Here is a tiny trained network, its code and every weight. The questions are about switching its units off for an input and a class, where a switched-off unit gives its printed mean instead of its output.

import numpy as np


def w(rows, s, z=0):
    codes = np.array(rows[::2]) - 128.0
    scale = np.full(codes.shape[1], s)
    scale[-1] = z or s
    return codes * scale


def f(y):
    return y / 2 * (1 + np.tanh(0.7978845608 * (y + 0.044715 * y**3)))


def log_softmax(a):
    a = a - a.max(-1, keepdims=True)
    return a - np.log(np.exp(a).sum(-1, keepdims=True))


def net(x, mask):
    res = np.array(x, float).reshape(1, 2) / 4 @ E
    y = f(res @ A[0][:, :-1].T + A[0][:, -1])
    res = res + np.where(mask, y, B[0][:, -1]) @ B[0][:, :-1]
    return log_softmax(res[-1] @ U[:, :-1].T + U[:, -1])


A, B = {}, {}
E = w([
[195,144,229,81,107,110,100,160,20,154,58],'x0',
[135,136,8,131,57,46,207,129,160,161,19],'x1',
],0.015)
A[0] = w([
[121,91,123,167,112,103,158,137,135,168,71,8],'n1',
[206,150,174,101,88,124,163,166,6,193,64,176],'n2',
[110,116,96,196,69,176,172,52,145,177,154,198],'n3',
[147,128,159,118,110,127,144,118,72,133,112,1],'n4',
[122,97,100,175,138,92,139,146,134,59,170,4],'n5',
[165,59,88,168,37,68,155,88,148,197,62,172],'n6',
],0.012,0.0076)
B[0] = w([
[150,139,170,50,201,33,57,205,77,37,175,164],'n1',
[36,123,66,176,85,166,146,96,73,104,178,247],'n2',
[130,78,93,137,134,135,169,60,83,129,133,210],'n3',
[56,252,113,23,234,2,168,194,113,101,168,150],'n4',
[88,235,128,58,209,19,197,212,123,6,183,156],'n5',
[95,55,157,147,113,149,69,160,156,55,143,252],'n6',
],0.013,0.022)
U = w([
[35,166,39,82,130,56,193,150,163,85,146,75],'0',
[106,103,210,50,186,132,38,191,94,79,197,53],'1',
[103,53,100,207,51,217,126,49,159,182,153,254],'2',
[198,197,213,5,39,44,251,195,156,196,66,2],'3',
[222,215,169,54,87,43,209,170,74,202,16,2],'4',
[210,212,180,26,64,25,191,178,178,211,60,2],'5',
],0.013,0.0087)

Each question gives the input, the list of numbers given to net, and the class t.
The units are the neurons (one row each of A and B). Each row of codes is followed by its name. A weight is (code - 128) times the scale printed after its matrix; where a second scale follows, it is the last column's (A, B and U).
mask holds one flag per neuron, in row order. A switched-off neuron (its flag False) gives its mean, the last column of its row in B, instead of its output. The means were averaged over made-up inputs and are rounded, as every weight is.
A unit's drop is (log p(t) with every unit on - log p(t) with that unit switched off) / (log p(t) with every unit on - log p(t) with every unit switched off).
The circuit of an input: a set's keep is (log p(t) with only the set's units on - log p(t) with every unit switched off) / (log p(t) with every unit on - log p(t) with every unit switched off). Starting from all 6 units, units are removed one at a time, each time the one whose removal leaves the highest keep (on an exact tie, the one counted first), for as long as the keep stays at least 0.8.
circuit, biggest first: the units of the circuit, biggest drop first
most important unit: the unit with the biggest drop
k most important neurons: the k neurons with the biggest drops, biggest first
drop when u is switched off: that unit's drop, to one decimal
input [-5,-5], class 0: most important unit => n6
input [8,-5], class 0: circuit, biggest first => [n4; n2]
input [-7,8], class 1: circuit, biggest first => [n6; n1]
input [1,0], class 2: 3 most important neurons => [n5; n1; n4]
input [2,-3], class 2: circuit, biggest first => [n1; n5]
input [-2,-2], class 2: 4 most important neurons => [n1; n5; n4; n6]
input [-5,-4], class 0: 3 most important neurons => [n6; n5; n1]
input [8,-4], class 0: 2 most important neurons => [n4; n2]
input [2,4], class 1: 3 most important neurons => [n1; n6; n3]
input [-5,8], class 1: 2 most important neurons => [n6; n1]
input [-1,3], class 2: 2 most important neurons => [n5; n4]
input [-3,-2], class 2: 4 most important neurons => [n1; n4; n5; n6]
input [2,3], class 2: 3 most important neurons => [n5; n4; n2]
input [8,1], class 0: circuit, biggest first => [n4]
input [3,1], class 2: 2 most important neurons => [n5; n1]
input [-7,-6], class 0: 2 most important neurons => [n5; n6]
input [-5,7], class 1: 3 most important neurons => [n6; n1; n2]
input [7,-4], class 0: 2 most important neurons => [n4; n2]
input [-7,-5], class 0: 2 most important neurons => [n5; n6]
input [-2,-3], class 2: circuit, biggest first => [n1]
input [6,7], class 1: 3 most important neurons => [n6; n1; n3]
input [-3,1], class 2: drop when n1 is switched off => 0.3
input [-2,7], class 1: drop when n6 is switched off => 0.1
input [5,-1], class 0: drop when n4 is switched off => 0.6
input [7,0], class 0: drop when n4 is switched off => 1.0
